Below are the code and all the weights of a small trained network. Each question names an input and a class and asks about switching units off, where a switched-off unit gives its printed mean instead of its output.

import numpy as np


def w(rows, s, z=0):
    codes = np.array(rows[::2]) - 128.0
    scale = np.full(codes.shape[1], s)
    scale[-1] = z or s
    return codes * scale


def norm(h):
    return h / np.sqrt((h * h).mean(-1, keepdims=True) + 1e-5)


def f(y):
    return y / 2 * (1 + np.tanh(0.7978845608 * (y + 0.044715 * y**3)))


def log_softmax(a):
    a = a - a.max(-1, keepdims=True)
    return a - np.log(np.exp(a).sum(-1, keepdims=True))


def net(x, mask):
    res = np.array(x, float).reshape(1, 6) / 4 @ E
    u = 0
    for l in range(3):
        y = f(norm(res) @ A[l][:, :-1].T + A[l][:, -1])
        res = res + np.where(mask[u : u + 4], y, B[l][:, -1]) @ B[l][:, :-1]
        u += 4
    return log_softmax(norm(res)[-1] @ U[:, :-1].T + U[:, -1])


A, B = {}, {}
E = w([
[138,137,117,138,129,140,135,114,122,160,143],'x0',
[181,78,64,149,126,104,100,93,135,28,246],'x1',
[130,216,85,157,95,138,24,180,73,177,69],'x2',
[119,120,87,102,140,142,139,137,121,142,135],'x3',
[112,133,53,207,184,73,190,160,211,164,69],'x4',
[119,135,131,128,134,122,126,129,126,118,125],'x5',
],0.013)
A[0] = w([
[159,127,122,133,59,105,91,151,29,105,72,49],'L0N1',
[169,105,2,252,111,127,108,131,79,76,87,2],'L0N2',
[129,156,252,28,210,226,121,88,61,122,101,187],'L0N3',
[126,85,64,203,132,51,160,82,52,82,171,69],'L0N4',
],0.0058,0.0069)
B[0] = w([
[143,134,87,124,179,253,111,156,93,160,76,145],'L0N1',
[161,76,131,197,175,95,89,200,124,80,75,159],'L0N2',
[93,97,168,111,108,185,114,105,120,158,162,253],'L0N3',
[154,104,70,118,117,89,151,121,156,95,142,174],'L0N4',
],0.015,0.0062)
A[1] = w([
[120,123,68,180,128,122,9,124,101,100,150,2],'L1N1',
[106,156,91,148,81,126,65,179,131,143,106,168],'L1N2',
[91,133,151,94,150,134,166,111,163,151,89,115],'L1N3',
[160,162,136,129,144,116,166,158,127,145,82,218],'L1N4',
],0.012,0.0041)
B[1] = w([
[180,169,154,115,211,247,144,129,172,83,110,254],'L1N1',
[140,245,106,158,74,85,130,180,141,145,112,252],'L1N2',
[138,113,183,176,166,140,133,119,123,147,113,223],'L1N3',
[58,72,132,163,186,39,178,115,129,151,134,215],'L1N4',
],0.014,0.0059)
A[2] = w([
[139,124,30,173,81,50,111,222,137,88,123,40],'L2N1',
[134,225,48,131,99,198,3,79,17,75,98,5],'L2N2',
[2,191,71,128,15,59,53,241,3,216,106,150],'L2N3',
[131,156,90,18,52,53,72,32,98,70,193,117],'L2N4',
],0.007,0.0031)
B[2] = w([
[118,107,94,203,119,63,126,105,202,109,78,191],'L2N1',
[186,152,131,79,178,158,109,251,150,103,154,230],'L2N2',
[136,163,131,65,63,96,83,137,92,190,68,253],'L2N3',
[187,116,95,191,80,144,118,150,117,78,136,192],'L2N4',
],0.016,0.0056)
U = w([
[55,56,243,69,81,218,158,55,75,178,188,238],'0',
[199,53,121,134,54,162,126,45,60,33,230,220],'1',
[65,61,209,176,249,81,201,69,130,174,97,45],'2',
[104,58,69,163,147,52,185,57,211,47,201,82],'3',
[157,193,190,32,52,176,34,165,13,202,57,2],'4',
[189,210,129,64,155,222,68,193,105,66,174,176],'5',
[85,208,138,176,61,70,149,183,108,198,44,192],'6',
[189,189,89,206,199,100,94,171,181,77,61,40],'7',
],0.013,0.0042)

Each question gives the input, the list of numbers given to net, and the class t.
The units are the neurons (one row each of A and B). Each row of codes is followed by its name. A weight is (code - 128) times the scale printed after its matrix; where a second scale follows, it is the last column's (A, B and U).
mask holds one flag per neuron, layer by layer. A switched-off neuron (its flag False) gives its mean, the last column of its row in B, instead of its output. The means were averaged over made-up inputs and are rounded, as every weight is.
A unit's drop is (log p(t) with every unit on - log p(t) with that unit switched off) / (log p(t) with every unit on - log p(t) with every unit switched off).
The circuit of an input: a set's keep is (log p(t) with only the set's units on - log p(t) with every unit switched off) / (log p(t) with every unit on - log p(t) with every unit switched off). Starting from all 12 units, units are removed one at a time, each time the one whose removal leaves the highest keep (on an exact tie, the one counted first), for as long as the keep stays at least 0.8.
circuit, biggest first: the units of the circuit, biggest drop first
top k neurons: the k neurons with the biggest drops, biggest first
k most important neurons of layer l: the k neurons of layer l with the biggest drops, biggest first
drop when u is switched off: that unit's drop, to one decimal
input [-6,1,5,7,-7,6], class 5: circuit, biggest first : [L2N2]
input [-6,-1,0,-6,-6,-1], class 0: top 3 neurons : [L0N3, L1N2, L2N3]
input [-8,0,3,5,6,-2], class 6: circuit, biggest first : [L1N2, L2N3]
input [1,1,-5,2,-2,8], class 1: circuit, biggest first : [L1N1, L1N4]
input [-8,8,1,3,-7,-1], class 5: 2 most important neurons of layer 2 : [L2N2, L2N1]
input [-3,-2,-4,6,0,-5], class 0: top 2 neurons : [L1N4, L0N3]
input [-6,2,0,-4,1,1], class 3: 2 most important neurons of layer 2 : [L2N2, L2N3]
input [-3,1,3,-1,-8,-2], class 5: top 2 neurons : [L2N2, L1N4]
input [-3,-1,0,4,6,4], class 2: 2 most important neurons of layer 1 : [L1N4, L1N3]
input [-5,-2,0,8,5,5], class 2: top 2 neurons : [L1N4, L1N3]
input [-1,-1,-1,5,-7,-4], class 0: top 2 neurons : [L0N3, L1N2]
input [-3,2,7,6,-3,-5], class 5: top 2 neurons : [L1N1, L2N2]
input [6,2,0,-7,6,-3], class 3: drop when L2N3 is switched off : 0.1
input [8,-7,-2,-1,-5,3], class 0: drop when L2N3 is switched off : 0.0
input [-4,-5,-1,-5,-8,5], class 0: circuit, biggest first : [L0N3]
input [-4,0,-1,-2,-2,5], class 0: drop when L0N3 is switched off : 0.6
input [6,2,7,-5,-6,-4], class 5: drop when L2N2 is switched off : 0.5
input [-3,0,-6,2,-2,6], class 0: 2 most important neurons of layer 0 : [L0N3, L0N4]
